Here is a tiny trained network, its code and every weight. The questions are about switching its units off for an input and a class, where a switched-off unit gives its printed mean instead of its output.

import numpy as np


def w(rows, s, z=0):
    codes = np.array(rows[::2]) - 128.0
    scale = np.full(codes.shape[1], s)
    scale[-1] = z or s
    return codes * scale


def f(y):
    return np.maximum(y, 0)


def log_softmax(a):
    a = a - a.max(-1, keepdims=True)
    return a - np.log(np.exp(a).sum(-1, keepdims=True))


def net(x, mask):
    res = np.array(x, float).reshape(1, 4) / 4 @ E
    y = f(res @ A[0][:, :-1].T + A[0][:, -1])
    res = res + np.where(mask, y, B[0][:, -1]) @ B[0][:, :-1]
    return log_softmax(res[-1] @ U[:, :-1].T + U[:, -1])


A, B = {}, {}
E = w([
[41,75,166,164,191,183,71,226,92,164],'x0',
[94,33,46,54,173,69,215,146,67,43],'x1',
[97,178,56,217,169,202,193,146,196,49],'x2',
[59,99,254,196,45,73,216,144,163,108],'x3',
],0.0093)
A[0] = w([
[111,198,61,211,204,153,185,166,172,61,50],'neuron 1',
[102,96,198,156,90,61,174,108,153,109,25],'neuron 2',
[95,168,195,169,81,124,165,148,178,141,130],'neuron 3',
[120,72,133,142,120,116,68,224,106,191,72],'neuron 4',
[150,159,57,84,186,184,76,133,145,170,122],'neuron 5',
[62,65,188,172,72,63,144,116,192,122,80],'neuron 6',
[189,135,62,62,136,185,103,118,86,143,19],'neuron 7',
[115,93,170,162,79,140,176,168,148,121,19],'neuron 8',
[182,72,72,65,103,63,208,46,169,78,121],'neuron 9',
[77,72,146,162,179,187,115,204,133,135,153],'neuron 10',
[157,194,200,194,113,210,67,99,162,201,185],'neuron 11',
[93,200,93,174,152,176,168,145,211,44,147],'neuron 12',
[164,104,158,88,94,65,105,109,85,198,137],'neuron 13',
[83,27,86,61,173,93,199,151,40,19,141],'neuron 14',
[133,195,69,68,147,168,54,115,131,159,1],'neuron 15',
[152,79,160,53,104,91,79,120,87,189,42],'neuron 16',
[140,107,204,51,122,27,88,106,65,168,34],'neuron 17',
[180,255,133,101,52,102,120,79,193,133,157],'neuron 18',
[38,107,132,143,152,160,102,183,77,166,74],'neuron 19',
[94,60,131,113,188,150,102,217,129,137,157],'neuron 20',
],0.0096,0.0021)
B[0] = w([
[33,101,51,164,105,209,197,129,96,181,205],'neuron 1',
[93,187,82,101,114,52,106,150,46,50,193],'neuron 2',
[62,154,93,80,105,95,68,136,131,73,195],'neuron 3',
[217,177,169,144,190,137,198,113,145,174,184],'neuron 4',
[91,171,74,33,78,51,65,100,117,63,203],'neuron 5',
[105,176,93,35,86,54,82,81,105,49,205],'neuron 6',
[99,190,120,118,81,10,125,116,67,71,198],'neuron 7',
[99,180,96,82,101,37,132,137,92,92,173],'neuron 8',
[241,162,227,227,245,73,120,64,178,130,213],'neuron 9',
[237,184,166,184,211,99,164,85,178,133,194],'neuron 10',
[156,33,201,89,65,136,45,197,240,228,227],'neuron 11',
[63,62,65,153,147,205,224,99,125,194,201],'neuron 12',
[108,100,55,179,152,214,179,95,150,201,205],'neuron 13',
[157,7,174,79,48,76,13,224,229,228,251],'neuron 14',
[99,173,121,60,29,68,110,114,82,75,192],'neuron 15',
[62,133,39,179,101,237,186,156,71,146,206],'neuron 16',
[75,115,35,178,90,219,253,155,106,181,221],'neuron 17',
[245,148,199,231,194,97,115,54,188,164,207],'neuron 18',
[194,221,154,169,210,65,168,75,124,111,186],'neuron 19',
[198,189,187,215,170,85,120,78,140,112,192],'neuron 20',
],0.0071,0.018)
U = w([
[151,22,192,105,77,121,16,202,217,210,252],'0',
[228,220,193,242,244,98,164,35,130,112,95],'1',
[22,112,2,187,115,243,229,116,60,175,127],'2',
[57,237,59,31,74,48,60,97,27,27,31],'3',
],0.0092,0.0029)

Each question gives the input, the list of numbers given to net, and the class t.
The units are the neurons (one row each of A and B). Each row of codes is followed by its name. A weight is (code - 128) times the scale printed after its matrix; where a second scale follows, it is the last column's (A, B and U).
mask holds one flag per neuron, in row order. A switched-off neuron (its flag False) gives its mean, the last column of its row in B, instead of its output. The means were averaged over made-up inputs and are rounded, as every weight is.
A unit's drop is (log p(t) with every unit on - log p(t) with that unit switched off) / (log p(t) with every unit on - log p(t) with every unit switched off).
The circuit of an input: a set's keep is (log p(t) with only the set's units on - log p(t) with every unit switched off) / (log p(t) with every unit on - log p(t) with every unit switched off). Starting from the 12 units with the biggest drops (on a tie, the unit counted first), units are removed one at a time, each time the one whose removal leaves the highest keep (on an exact tie, the one counted first), for as long as the keep stays at least 0.8.
units of the circuit, in order: the units of the circuit, biggest drop first
unit that matters most: the unit with the biggest drop
k most important neurons: the k neurons with the biggest drops, biggest first
drop when u is switched off: that unit's drop, to one decimal
input [7,-1,3,6], class 1: unit that matters most => neuron 10
input [4,-7,8,8], class 2: 2 most important neurons => neuron 12; neuron 1
input [7,4,-7,-3], class 1: 3 most important neurons => neuron 20; neuron 19; neuron 4
input [5,4,1,-3], class 1: 3 most important neurons => neuron 11; neuron 20; neuron 19
input [0,-5,-3,-6], class 3: 3 most important neurons => neuron 14; neuron 15; neuron 5
input [1,2,1,-2], class 0: 3 most important neurons => neuron 6; neuron 2; neuron 17
input [-2,3,-6,8], class 3: 2 most important neurons => neuron 6; neuron 2
input [5,7,-8,1], class 2: 2 most important neurons => neuron 17; neuron 16
input [3,7,7,-4], class 0: 2 most important neurons => neuron 14; neuron 17
input [6,-7,-8,4], class 2: 3 most important neurons => neuron 17; neuron 14; neuron 16
input [2,5,5,-7], class 3: 2 most important neurons => neuron 11; neuron 5
input [-4,2,-4,-4], class 1: 3 most important neurons => neuron 9; neuron 1; neuron 12
input [-6,-1,6,-8], class 3: 2 most important neurons => neuron 5; neuron 15
input [-6,5,-3,-3], class 1: 2 most important neurons => neuron 9; neuron 11
input [5,4,-6,-2], class 2: units of the circuit, in order => neuron 17
input [6,-1,-4,6], class 1: 2 most important neurons => neuron 4; neuron 10
input [-2,-5,1,-8], class 3: drop when neuron 5 is switched off => 0.0
input [-6,-8,-5,-6], class 0: drop when neuron 11 is switched off => 7.4
input [-5,7,6,-5], class 0: drop when neuron 9 is switched off => 0.1
input [-6,7,-2,-5], class 0: units of the circuit, in order => neuron 14
input [-5,0,-7,5], class 2: drop when neuron 17 is switched off => 0.6
